Below are the code and all the weights of a small trained network. Each question names an input and a target symbol and asks about switching units off, where a switched-off unit gives its printed mean instead of its output.

import numpy as np


def w(rows, s, z=0):
    codes = np.array(rows[::2]) - 128.0
    scale = np.full(codes.shape[1], s)
    scale[-1] = z or s
    return codes * scale


def norm(h):
    return h / np.sqrt((h * h).mean(-1, keepdims=True) + 1e-5)


def f(y):
    return y / 2 * (1 + np.tanh(0.7978845608 * (y + 0.044715 * y**3)))


def softmax(a):
    e = np.exp(a - a.max(-1, keepdims=True))
    return e / e.sum(-1, keepdims=True)


def log_softmax(a):
    a = a - a.max(-1, keepdims=True)
    return a - np.log(np.exp(a).sum(-1, keepdims=True))


def net(x, mask):
    ids = ['αβγεζηθλμξπτψω'.index(c) for c in x.split()]
    T = len(ids)
    res = E[ids] + P[:T]
    r = norm(res)
    for j in range(2):
        rows = slice(2 * j, 2 * j + 2)
        q, k, v = (r @ M[0][rows].T for M in (Q, K, V))
        z = softmax(np.where(np.tri(T) > 0, q @ k.T / 2**0.5, -1e9)) @ v
        o = O[0][rows]
        res = res + np.where(mask[j], z, o[:, -1]) @ o[:, :-1]
    y = f(norm(res) @ A[0][:, :-1].T + A[0][:, -1])
    res = res + np.where(mask[2:10], y, B[0][:, -1]) @ B[0][:, :-1]
    return log_softmax(norm(res)[-1] @ U[:, :-1].T + U[:, -1])


Q, K, V, O, A, B = {}, {}, {}, {}, {}, {}
E = w([
[115,126,52,88,187,177,138,160,163,145,142],'α',
[155,220,119,99,123,98,118,34,148,118,255],'β',
[115,119,175,121,108,167,125,118,127,83,147],'γ',
[149,131,114,109,86,121,99,198,140,143,157],'ε',
[111,159,102,121,108,151,99,188,178,133,134],'ζ',
[182,137,47,149,115,49,102,73,140,52,146],'η',
[134,137,188,119,104,169,110,111,119,113,134],'θ',
[112,135,77,148,123,143,121,146,174,158,153],'λ',
[140,115,186,126,115,152,116,74,109,139,124],'μ',
[100,132,73,124,125,155,110,189,158,110,145],'ξ',
[142,108,89,140,103,129,113,155,152,176,134],'π',
[228,55,66,83,139,209,111,119,46,27,141],'τ',
[128,97,174,109,125,188,89,65,154,107,118],'ψ',
[139,141,187,127,107,175,109,78,120,144,132],'ω',
],0.0076)
P = w([
[166,90,153,191,199,99,136,170,129,126,140],'0',
[98,48,108,75,64,108,145,151,148,131,192],'1',
[127,69,104,101,126,96,118,170,129,155,186],'2',
[127,148,113,173,114,104,149,151,112,119,109],'3',
[79,140,90,3,72,129,110,110,110,136,173],'4',
[67,111,109,98,73,107,131,159,78,174,115],'5',
[138,143,87,130,145,93,143,143,113,116,139],'6',
[113,121,101,145,140,116,141,159,111,137,108],'7',
],0.0056)
Q[0] = w([
[60,88,234,155,161,188,179,146,94,142,63],'H0',
[173,181,186,170,131,129,141,28,83,12,114],'H0',
[82,70,57,99,116,140,105,232,161,253,146],'H1',
[98,73,225,178,165,248,164,163,89,143,64],'H1',
],0.0069)
K[0] = w([
[79,152,145,196,45,89,109,120,136,139,99],'H0',
[92,132,66,12,67,140,141,87,101,135,109],'H0',
[163,134,184,230,180,104,136,176,141,129,129],'H1',
[124,172,119,142,73,113,219,156,62,146,110],'H1',
],0.011)
V[0] = w([
[45,150,126,178,156,177,151,94,253,205,110],'H0',
[127,216,221,141,70,72,111,212,154,149,193],'H0',
[72,136,96,119,161,177,146,205,113,81,160],'H1',
[177,98,148,61,115,253,72,147,170,100,33],'H1',
],0.0055)
O[0] = w([
[67,192,135,164,213,18,180,187,142,124,206,3],'H0',
[255,90,227,90,123,77,162,36,243,91,91,104],'H0',
[35,32,182,136,143,110,30,67,42,176,118,121],'H1',
[185,112,213,159,116,80,85,161,214,164,174,129],'H1',
],0.0061,0.0042)
A[0] = w([
[121,202,68,81,160,62,236,215,204,158,130,45],'N0',
[117,124,222,137,186,117,105,32,64,69,175,175],'N1',
[154,61,173,87,86,164,147,96,164,106,110,208],'N2',
[110,159,48,142,105,160,210,235,144,160,110,82],'N3',
[43,130,83,151,144,87,96,189,75,180,180,252],'N4',
[113,139,172,119,136,2,159,123,226,130,117,109],'N5',
[120,114,24,83,125,52,140,136,146,64,27,23],'N6',
[38,120,227,158,142,172,98,172,131,185,114,200],'N7',
],0.0065,0.0034)
B[0] = w([
[42,97,139,194,60,137,106,135,97,115,91,153],'N0',
[87,118,104,68,33,121,174,145,160,137,94,170],'N1',
[99,172,131,181,163,124,112,154,115,130,144,253],'N2',
[168,82,174,72,171,136,196,101,149,188,172,166],'N3',
[179,199,172,143,138,157,147,110,144,69,55,203],'N4',
[134,127,39,57,196,137,68,127,117,123,86,162],'N5',
[149,100,169,178,106,1,102,50,154,117,203,162],'N6',
[176,90,112,100,183,98,130,123,78,139,231,167],'N7',
],0.0078,0.0068)
U = w([
[105,63,216,165,91,146,159,54,158,118,55,66],'α',
[43,126,39,160,79,89,170,207,169,158,105,240],'β',
[174,182,141,116,233,112,151,151,79,136,204,163],'γ',
[175,116,220,111,120,165,66,76,223,128,79,27],'ε',
[153,100,221,54,163,103,113,77,53,96,113,6],'ζ',
[110,46,177,171,51,135,161,145,168,186,161,168],'η',
[180,215,2,139,129,106,75,194,203,143,108,93],'θ',
[120,140,66,157,87,215,92,149,45,119,82,92],'λ',
[138,65,107,146,86,22,119,42,102,117,165,196],'μ',
[161,171,60,15,106,154,238,85,170,128,126,168],'ξ',
[60,224,124,179,126,99,159,89,108,64,62,142],'π',
[99,82,144,204,184,113,53,112,85,202,164,116],'τ',
[153,201,134,208,113,178,204,208,174,159,160,145],'ψ',
[98,94,90,45,191,73,108,134,132,167,82,103],'ω',
],0.0074,0.0022)

Each question gives the input, a string of symbols that net reads in full, and the target symbol t.
The units are the heads (2 rows each of Q, K, V and O) and the neurons (one row each of A and B). Each row of codes is followed by its name. A weight is (code - 128) times the scale printed after its matrix; where a second scale follows, it is the last column's (O, A, B and U).
mask holds one flag per unit, heads first, then neurons. A switched-off unit (its flag False) gives its mean, the last column of its rows in O or B, instead of its output. The means were averaged over made-up inputs and are rounded, as every weight is.
A unit's drop is (log p(t) with every unit on - log p(t) with that unit switched off) / (log p(t) with every unit on - log p(t) with every unit switched off).
The circuit of an input: a set's keep is (log p(t) with only the set's units on - log p(t) with every unit switched off) / (log p(t) with every unit on - log p(t) with every unit switched off). Starting from all 10 units, units are removed one at a time, each time the one whose removal leaves the highest keep (on an exact tie, the one counted first), for as long as the keep stays at least 0.8.
circuit, biggest first: the units of the circuit, biggest drop first
most important unit: the unit with the biggest drop
k most important neurons: the k neurons with the biggest drops, biggest first
which heads matter: for each layer, one digit per head in row order, 1 if its drop is at least 0.15 and else 0, layers parted by /
input θ ω ψ ψ ζ μ, target γ: circuit, biggest first	(H0, N7)
input η γ ω θ ω ξ ψ β, target θ: circuit, biggest first	(H1, N5, N3)
input η ξ ξ, target ξ: circuit, biggest first	(H1, N3)
input θ θ ξ θ θ θ, target ε: circuit, biggest first	(H0, H1)
input τ η θ, target τ: which heads matter	01
input π τ θ, target β: circuit, biggest first	(H0, N1, H1, N2)
input ξ α λ ψ, target ζ: most important unit	N7
input μ μ ζ η μ ψ ψ, target ψ: circuit, biggest first	(H1, N2)
input ψ ξ η ζ, target ψ: circuit, biggest first	(H0, N4, N3, H1)
input η β β η λ η ψ, target ξ: circuit, biggest first	(N1, H0)
input α θ π λ ω λ μ, target θ: circuit, biggest first	(H1, H0, N5, N3)
input η ψ θ, target λ: circuit, biggest first	(H1, H0)
input π π λ η θ μ, target λ: 3 most important neurons	(N6, N4, N3)
input η ψ ζ μ θ ω γ, target ε: circuit, biggest first	(H1)
input θ ε η λ θ γ β θ, target η: 2 most important neurons	(N1, N4)
input τ ε θ, target τ: 3 most important neurons	(N2, N4, N7)
input θ μ ψ ζ λ, target θ: 3 most important neurons	(N2, N3, N5)
input β ξ θ, target π: 2 most important neurons	(N2, N3)
input ψ ψ τ λ η λ π α, target ψ: 2 most important neurons	(N4, N0)
input η β α λ, target ξ: most important unit	N3
input ξ ψ η ψ π θ ξ, target ζ: 2 most important neurons	(N7, N4)
input μ ψ η λ λ β π, target η: 2 most important neurons	(N0, N3)
